Below are the code and all the weights of a small trained network. Each question names an input and a class and asks about switching units off, where a switched-off unit gives its printed mean instead of its output.

import numpy as np


def w(rows, s, z=0):
    codes = np.array(rows[::2]) - 128.0
    scale = np.full(codes.shape[1], s)
    scale[-1] = z or s
    return codes * scale


def norm(h):
    return h / np.sqrt((h * h).mean(-1, keepdims=True) + 1e-5)


def f(y):
    return y / 2 * (1 + np.tanh(0.7978845608 * (y + 0.044715 * y**3)))


def log_softmax(a):
    a = a - a.max(-1, keepdims=True)
    return a - np.log(np.exp(a).sum(-1, keepdims=True))


def net(x, mask):
    res = np.array(x, float).reshape(1, 2) / 4 @ E
    u = 0
    for l in range(4):
        y = f(norm(res) @ A[l][:, :-1].T + A[l][:, -1])
        res = res + np.where(mask[u : u + 4], y, B[l][:, -1]) @ B[l][:, :-1]
        u += 4
    return log_softmax(norm(res)[-1] @ U[:, :-1].T + U[:, -1])


A, B = {}, {}
E = w([
[134,44,147,42,52,229,120,4],'x0',
[91,43,118,154,254,104,109,212],'x1',
],0.0082)
A[0] = w([
[195,100,176,88,159,160,134,45,109],'L0N1',
[180,80,1,172,8,187,109,182,23],'L0N2',
[143,150,79,205,226,140,126,197,254],'L0N3',
[112,126,126,90,61,67,252,152,163],'L0N4',
],0.007,0.00099)
B[0] = w([
[164,166,117,51,45,139,120,232,201],'L0N1',
[170,106,192,113,79,64,18,8,142],'L0N2',
[180,163,83,180,158,34,39,251,255],'L0N3',
[24,3,119,173,253,130,141,171,151],'L0N4',
],0.0082,0.0067)
A[1] = w([
[136,113,77,19,41,149,118,177,193],'L1N1',
[202,96,134,49,83,124,115,35,74],'L1N2',
[168,143,82,65,254,118,150,170,253],'L1N3',
[37,182,76,131,169,41,144,54,234],'L1N4',
],0.0064,0.0016)
B[1] = w([
[68,78,206,105,157,145,117,85,254],'L1N1',
[106,218,88,85,145,87,176,164,237],'L1N2',
[198,138,145,200,43,192,17,143,216],'L1N3',
[219,114,65,146,171,79,122,9,157],'L1N4',
],0.011,0.0063)
A[2] = w([
[69,94,138,45,131,141,230,82,87],'L2N1',
[128,113,113,2,121,102,145,173,177],'L2N2',
[128,183,174,136,121,147,187,196,3],'L2N3',
[107,140,109,48,112,89,97,163,97],'L2N4',
],0.0076,0.0017)
B[2] = w([
[181,165,85,135,100,19,149,143,254],'L2N1',
[44,246,144,101,85,133,127,102,217],'L2N2',
[75,139,131,122,60,116,128,87,124],'L2N3',
[178,113,208,122,143,58,110,131,177],'L2N4',
],0.013,0.0066)
A[3] = w([
[158,108,89,187,128,35,72,254,254],'L3N1',
[118,192,30,189,135,154,152,206,19],'L3N2',
[117,49,159,54,135,136,37,158,73],'L3N3',
[194,175,42,130,122,151,220,112,205],'L3N4',
],0.0083,0.0011)
B[3] = w([
[172,132,159,166,29,73,119,177,246],'L3N1',
[96,247,112,197,89,221,147,148,171],'L3N2',
[69,117,103,154,148,177,149,111,144],'L3N3',
[91,17,157,112,148,173,137,134,141],'L3N4',
],0.012,0.014)
U = w([
[184,143,120,221,75,124,62,179,206],'0',
[165,29,74,145,212,122,178,40,143],'1',
[9,102,142,149,180,237,98,109,56],'2',
[92,174,164,38,92,73,127,89,203],'3',
[182,140,89,80,232,200,131,159,2],'4',
[124,53,124,128,143,169,112,162,38],'5',
],0.013,0.0051)

Each question gives the input, the list of numbers given to net, and the class t.
The units are the neurons (one row each of A and B). Each row of codes is followed by its name. A weight is (code - 128) times the scale printed after its matrix; where a second scale follows, it is the last column's (A, B and U).
mask holds one flag per neuron, layer by layer. A switched-off neuron (its flag False) gives its mean, the last column of its row in B, instead of its output. The means were averaged over made-up inputs and are rounded, as every weight is.
A unit's drop is (log p(t) with every unit on - log p(t) with that unit switched off) / (log p(t) with every unit on - log p(t) with every unit switched off).
unit that matters most: the unit with the biggest drop
top k neurons: the k neurons with the biggest drops, biggest first
k most important neurons of layer l: the k neurons of layer l with the biggest drops, biggest first
drop when u is switched off: that unit's drop, to one decimal
input [-1,-4], class 1: top 2 neurons -> [L0N3, L0N4]
input [-1,-7], class 3: unit that matters most -> L0N3
input [3,5], class 5: top 2 neurons -> [L2N1, L0N3]
input [-5,-8], class 1: 2 most important neurons of layer 0 -> [L0N3, L0N1]
input [-2,-8], class 1: 3 most important neurons of layer 0 -> [L0N1, L0N4, L0N3]
input [1,1], class 3: top 2 neurons -> [L0N3, L0N4]
input [-1,-3], class 1: 3 most important neurons of layer 0 -> [L0N3, L0N4, L0N1]
input [-4,-7], class 1: top 2 neurons -> [L0N3, L1N4]
input [7,6], class 3: drop when L0N3 is switched off -> 1.3
input [-3,-5], class 1: drop when L0N3 is switched off -> 0.9
input [-4,-8], class 1: drop when L1N4 is switched off -> 0.3
input [8,4], class 3: drop when L2N2 is switched off -> 0.0
